Here is a tiny trained network, its code and every weight. The questions are about switching its units off for an input and a class, where a switched-off unit gives its printed mean instead of its output.

import numpy as np


def w(rows, s, z=0):
    codes = np.array(rows[::2]) - 128.0
    scale = np.full(codes.shape[1], s)
    scale[-1] = z or s
    return codes * scale


def f(y):
    return y / 2 * (1 + np.tanh(0.7978845608 * (y + 0.044715 * y**3)))


def log_softmax(a):
    a = a - a.max(-1, keepdims=True)
    return a - np.log(np.exp(a).sum(-1, keepdims=True))


def net(x, mask):
    res = np.array(x, float).reshape(1, 8) / 4 @ E
    y = f(res @ A[0][:, :-1].T + A[0][:, -1])
    res = res + np.where(mask, y, B[0][:, -1]) @ B[0][:, :-1]
    return log_softmax(res[-1] @ U[:, :-1].T + U[:, -1])


A, B = {}, {}
E = w([
[112,95,2,228,92,231,197,147,139,132],'x0',
[125,102,115,139,231,118,119,93,114,69],'x1',
[140,51,201,133,164,81,103,118,56,172],'x2',
[197,125,141,181,63,157,61,22,91,71],'x3',
[204,75,79,64,170,173,152,170,239,156],'x4',
[77,174,211,109,104,148,96,228,129,42],'x5',
[129,91,93,90,192,132,174,167,128,56],'x6',
[252,197,78,113,133,153,106,62,63,175],'x7',
],0.0092)
A[0] = w([
[212,137,122,64,155,96,120,99,151,230,148],'N0',
[133,115,151,44,254,99,194,226,112,114,184],'N1',
[50,131,124,205,122,142,90,157,151,61,80],'N2',
[126,66,137,78,164,107,97,140,229,150,127],'N3',
[114,143,91,150,47,166,165,164,180,119,48],'N4',
[143,123,198,128,196,77,76,62,16,132,143],'N5',
[219,236,164,75,121,144,41,79,78,76,192],'N6',
[118,149,159,97,110,124,193,168,155,119,2],'N7',
[129,87,152,150,96,112,137,73,70,130,54],'N8',
[192,85,62,100,162,151,109,107,116,183,204],'N9',
[112,99,174,140,64,160,90,240,111,162,172],'N10',
[132,50,145,39,206,104,104,157,219,136,192],'N11',
[67,149,101,105,194,132,128,180,146,127,117],'N12',
],0.0089,0.0038)
B[0] = w([
[188,141,112,170,107,123,156,96,139,180,211],'N0',
[119,97,147,68,124,156,106,247,98,145,222],'N1',
[154,161,105,128,103,133,137,98,89,176,184],'N2',
[114,138,148,154,108,101,136,96,192,73,184],'N3',
[145,126,179,136,155,123,71,80,63,148,178],'N4',
[83,70,202,182,134,46,61,137,71,122,236],'N5',
[184,178,164,148,35,107,170,141,172,154,251],'N6',
[121,121,119,120,125,107,128,177,152,96,151],'N7',
[114,75,116,109,156,123,134,136,117,128,172],'N8',
[206,151,111,150,143,143,169,121,138,131,206],'N9',
[119,124,159,96,61,67,134,183,112,156,196],'N10',
[50,135,166,113,82,103,147,161,197,72,217],'N11',
[98,133,106,93,94,170,156,150,135,133,169],'N12',
],0.012,0.015)
U = w([
[109,93,109,112,143,195,103,127,101,146,203],'0',
[53,206,77,120,171,175,111,71,113,155,2],'1',
[73,115,106,61,141,156,143,191,164,48,68],'2',
[111,160,158,155,101,105,149,116,193,87,73],'3',
[189,69,31,173,211,168,128,55,109,129,81],'4',
[183,186,112,120,99,128,175,138,135,191,240],'5',
[72,112,179,111,121,88,9,153,77,123,150],'6',
],0.013,0.0057)

Each question gives the input, the list of numbers given to net, and the class t.
The units are the neurons (one row each of A and B). Each row of codes is followed by its name. A weight is (code - 128) times the scale printed after its matrix; where a second scale follows, it is the last column's (A, B and U).
mask holds one flag per neuron, in row order. A switched-off neuron (its flag False) gives its mean, the last column of its row in B, instead of its output. The means were averaged over made-up inputs and are rounded, as every weight is.
A unit's drop is (log p(t) with every unit on - log p(t) with that unit switched off) / (log p(t) with every unit on - log p(t) with every unit switched off).
The circuit of an input: a set's keep is (log p(t) with only the set's units on - log p(t) with every unit switched off) / (log p(t) with every unit on - log p(t) with every unit switched off). Starting from the 12 units with the biggest drops (on a tie, the unit counted first), units are removed one at a time, each time the one whose removal leaves the highest keep (on an exact tie, the one counted first), for as long as the keep stays at least 0.8.
units of the circuit, in order: the units of the circuit, biggest drop first
most important unit: the unit with the biggest drop
k most important neurons: the k neurons with the biggest drops, biggest first
drop when u is switched off: that unit's drop, to one decimal
input [-6,4,-3,-6,-1,8,-8,-4], class 2: units of the circuit, in order : (N5 N12)
input [7,3,6,-1,4,2,-5,-2], class 0: most important unit : N6
input [8,2,3,0,-1,0,6,-2], class 4: units of the circuit, in order : (N6 N11)
input [7,-7,7,3,8,0,0,-7], class 3: 4 most important neurons : (N5 N1 N3 N11)
input [-6,5,-8,2,-4,-6,6,-3], class 6: 2 most important neurons : (N9 N0)
input [5,-6,-6,5,4,7,6,-7], class 6: 2 most important neurons : (N4 N6)
input [-1,4,-8,4,-8,0,0,-5], class 5: 3 most important neurons : (N2 N5 N11)
input [5,-8,-5,1,-2,-1,-2,-3], class 6: 4 most important neurons : (N4 N6 N9 N0)
input [-8,3,-2,-2,1,4,-3,6], class 5: 2 most important neurons : (N6 N0)
input [5,3,-2,-8,-3,7,0,4], class 2: 3 most important neurons : (N5 N12 N6)
input [-8,7,-7,1,-6,-3,-6,8], class 5: 4 most important neurons : (N6 N0 N11 N3)
input [4,0,-7,1,5,-3,-1,-4], class 4: 3 most important neurons : (N6 N4 N10)
input [3,-1,-4,-4,-4,4,6,3], class 2: 4 most important neurons : (N5 N6 N0 N12)
input [7,3,5,7,-3,-7,-5,8], class 4: most important neuron : (N8)
input [8,1,-4,-5,-4,-6,1,-4], class 4: 2 most important neurons : (N6 N11)
input [-4,-7,-6,-7,-7,8,6,-6], class 2: 3 most important neurons : (N5 N12 N7)
input [2,-3,-2,8,8,-5,-3,-6], class 4: 2 most important neurons : (N6 N10)
input [-1,-4,7,-6,3,-3,6,3], class 2: drop when N1 is switched off : 0.6
input [-3,0,3,-7,0,6,-6,-5], class 2: drop when N4 is switched off : 0.0
input [8,-8,-7,-3,-4,2,-4,-6], class 6: units of the circuit, in order : (N4)
input [1,5,1,8,5,-8,-7,-8], class 4: drop when N6 is switched off : 0.2
input [5,-2,-6,-6,-7,5,-4,-2], class 6: drop when N9 is switched off : 1.0
